Below is a small trained network, with its code and all its weights. Each question gives an input and a class and asks what happens when units are switched off, that is, made to give their printed mean instead of their output.

import numpy as np


def w(rows, s, z=0):
    codes = np.array(rows[::2]) - 128.0
    scale = np.full(codes.shape[1], s)
    scale[-1] = z or s
    return codes * scale


def f(y):
    return np.maximum(y, 0)


def log_softmax(a):
    a = a - a.max(-1, keepdims=True)
    return a - np.log(np.exp(a).sum(-1, keepdims=True))


def net(x, mask):
    res = np.array(x, float).reshape(1, 5) / 4 @ E
    y = f(res @ A[0][:, :-1].T + A[0][:, -1])
    res = res + np.where(mask, y, B[0][:, -1]) @ B[0][:, :-1]
    return log_softmax(res[-1] @ U[:, :-1].T + U[:, -1])


A, B = {}, {}
E = w([
[125,126,143,122],'x0',
[242,207,226,226],'x1',
[3,139,100,229],'x2',
[131,82,189,109],'x3',
[147,17,215,116],'x4',
],0.007)
A[0] = w([
[153,157,150,166,2],'neuron 0',
[166,122,201,180,107],'neuron 1',
[158,196,161,159,11],'neuron 2',
[255,171,136,40,89],'neuron 3',
[66,125,168,196,84],'neuron 4',
[199,171,104,207,126],'neuron 5',
[113,70,73,117,79],'neuron 6',
[180,106,192,216,107],'neuron 7',
[114,112,135,219,140],'neuron 8',
[65,161,153,162,40],'neuron 9',
[94,253,38,174,239],'neuron 10',
],0.0096,0.004)
B[0] = w([
[105,162,25,78,145],'neuron 0',
[85,218,84,61,181],'neuron 1',
[118,174,2,56,162],'neuron 2',
[208,39,132,208,200],'neuron 3',
[190,71,118,236,167],'neuron 4',
[90,170,89,2,192],'neuron 5',
[80,169,48,87,158],'neuron 6',
[66,176,56,74,191],'neuron 7',
[198,110,156,190,173],'neuron 8',
[184,4,108,151,153],'neuron 9',
[165,120,221,111,252],'neuron 10',
],0.0077,0.011)
U = w([
[12,137,45,48,3],'0',
[215,69,130,254,100],'1',
[108,124,187,130,191],'2',
[103,131,189,119,180],'3',
],0.0078,0.0051)

Each question gives the input, the list of numbers given to net, and the class t.
The units are the neurons (one row each of A and B). Each row of codes is followed by its name. A weight is (code - 128) times the scale printed after its matrix; where a second scale follows, it is the last column's (A, B and U).
mask holds one flag per neuron, in row order. A switched-off neuron (its flag False) gives its mean, the last column of its row in B, instead of its output. The means were averaged over made-up inputs and are rounded, as every weight is.
A unit's drop is (log p(t) with every unit on - log p(t) with that unit switched off) / (log p(t) with every unit on - log p(t) with every unit switched off).
The circuit of an input: a set's keep is (log p(t) with only the set's units on - log p(t) with every unit switched off) / (log p(t) with every unit on - log p(t) with every unit switched off). Starting from all 11 units, units are removed one at a time, each time the one whose removal leaves the highest keep (on an exact tie, the one counted first), for as long as the keep stays at least 0.8.
units of the circuit, in order: the units of the circuit, biggest drop first
unit that matters most: the unit with the biggest drop
top k neurons: the k neurons with the biggest drops, biggest first
drop of u: that unit's drop, to one decimal
input [5,6,4,3,-5], class 0: units of the circuit, in order => (neuron 5; neuron 2)
input [0,-6,0,0,-8], class 3: units of the circuit, in order => (neuron 10; neuron 7)
input [-6,-1,-8,-6,-6], class 1: units of the circuit, in order => (neuron 3)
input [-2,5,-4,2,-3], class 0: units of the circuit, in order => (neuron 5; neuron 2; neuron 10)
input [5,-6,0,4,-8], class 3: units of the circuit, in order => (neuron 10; neuron 7)
input [5,1,6,5,6], class 1: top 2 neurons => (neuron 4; neuron 5)
input [1,8,-4,7,1], class 0: top 2 neurons => (neuron 7; neuron 1)
input [6,-1,3,-2,-6], class 3: top 2 neurons => (neuron 3; neuron 10)
input [-6,-2,6,4,5], class 1: units of the circuit, in order => (neuron 4; neuron 5)
input [-7,-3,-8,7,8], class 1: top 2 neurons => (neuron 3; neuron 5)
input [8,-5,4,6,-7], class 3: top 3 neurons => (neuron 10; neuron 7; neuron 5)
input [-2,-6,-4,1,-7], class 3: top 2 neurons => (neuron 7; neuron 5)
input [-5,-3,5,-6,0], class 2: top 3 neurons => (neuron 3; neuron 10; neuron 6)
input [7,-3,-6,-8,-6], class 2: unit that matters most => neuron 4
input [3,6,-6,-1,2], class 0: drop of neuron 1 => 0.3
input [-3,-3,8,-3,-5], class 1: drop of neuron 4 => 0.1
input [2,-1,6,1,-5], class 1: drop of neuron 4 => 0.1
